Each row is followed by its class.
[-.06,.12,.28,.06,-.05,-.02,-.04,-.14,-.02,-.02,-.06,.08,.00,.00,-.03,.16,.03,.01,-.02,-.05,-.06,.04]  pefuf
[-.07,.12,.14,-.21,.01,-.03,.04,-.09,.04,.02,.12,.01,.01,-.04,.16,-.08,.05,-.02,-.08,.10,-.01,-.03]  buniv
[.01,-.15,-.02,-.11,-.03,.05,.08,-.05,.02,-.01,.11,.02,.04,.02,.41,-.12,.04,.00,-.02,.02,.00,.04]  bas
[-.09,.00,.22,-.21,-.01,.00,.00,-.14,.08,-.03,.14,-.03,-.02,-.08,.22,-.06,.10,.01,-.03,.08,.00,.04]  buniv
[.02,-.11,.02,-.08,-.07,.06,.09,-.01,.01,.00,.09,.04,.05,-.03,.01,-.16,-.02,.00,-.02,.02,-.04,.01]  bas
[.01,-.08,.04,-.17,-.05,.04,.10,-.12,-.03,-.01,.08,.04,.05,-.03,.04,-.10,.01,-.01,-.03,.03,-.02,.02]  bas
[-.14,.18,.28,-.16,.02,-.06,-.07,-.23,-.01,-.01,.09,.03,-.05,-.01,.15,.06,.09,-.01,-.06,.09,.03,.05]  buniv
[-.04,.07,.11,-.13,-.04,.01,.05,-.14,-.04,-.03,.04,.01,.01,-.04,.10,-.01,.09,-.02,-.03,.08,.02,.02]  buniv
[-.03,.14,.17,-.27,-.06,.03,.05,-.19,-.02,-.05,.10,-.02,-.05,-.02,.11,.03,.04,-.02,-.07,.09,-.05,.01]  buniv
[-.03,.00,.05,-.14,.02,.00,.06,-.08,.01,.05,.07,.03,.08,-.04,.04,-.12,.02,-.02,-.04,.04,-.02,-.02]  bas
[-.05,.03,.05,-.10,-.02,-.04,-.05,.04,.05,.09,.05,.01,.10,-.05,.14,-.13,.05,-.04,-.05,.05,.00,.01]  buniv
[-.12,.13,.24,-.27,-.02,.02,.01,-.17,.05,-.08,.16,-.02,-.10,-.04,.20,.02,.05,-.04,-.04,.11,.00,.01]  buniv
[-.02,.04,.14,-.16,-.01,.01,.05,-.08,.18,.08,.05,.01,.11,-.02,.25,-.13,.08,.00,-.02,.02,-.02,-.03]  buniv
[-.06,.00,.11,.00,.00,-.02,-.02,.04,.06,.11,-.02,.07,.14,-.01,.03,-.06,.02,.00,-.02,-.04,-.03,.02]  pefuf
[-.03,.12,.23,-.23,-.02,-.02,.07,-.08,.08,.06,.08,.01,.07,-.06,-.01,-.10,.01,-.03,-.09,.05,-.08,.01]  buniv
[.03,-.12,.00,-.22,-.04,.08,.13,-.03,-.02,.01,.11,.00,.05,-.04,.04,-.18,.01,-.02,-.04,.03,-.02,.00]  bas
[-.07,.13,.22,.01,.01,.00,-.02,-.10,.03,.12,-.02,.08,.14,-.05,-.07,.06,.03,-.04,-.04,-.01,-.05,.03]  pefuf
[-.07,-.14,.07,-.17,-.04,.07,.09,-.14,.02,.03,.07,.03,.06,-.05,.06,-.12,.02,-.01,-.03,.05,-.02,.04]  bas
[-.11,.15,.18,-.21,.01,-.02,.00,-.14,.00,.00,.10,.00,-.04,-.05,.15,.02,.06,-.04,-.06,.10,-.02,.04]  buniv
[-.11,.19,.29,-.17,.03,-.02,-.05,-.16,.05,.06,.08,-.07,.00,-.02,.17,.02,.24,-.05,-.06,.07,.00,.04]  buniv
[-.04,.07,.17,.06,-.08,-.06,-.03,-.12,.02,-.02,-.03,.07,.04,.01,-.05,.08,.00,-.02,.11,-.02,-.03,.05]  pefuf
[-.09,.04,.16,-.25,.01,.02,.05,-.15,.05,.01,.10,.01,.04,-.03,.21,-.08,.11,-.04,-.05,.06,.01,.00]  buniv
[-.02,.02,.15,.00,-.02,.00,.00,-.06,.05,.03,-.01,.08,.11,.02,.00,.00,.04,.01,.06,-.05,-.04,.05]  pefuf
[-.02,-.10,.01,-.28,-.07,.03,.11,-.07,.00,.00,.10,.02,.04,-.04,.05,-.18,.04,-.02,-.05,.06,.00,.02]  bas
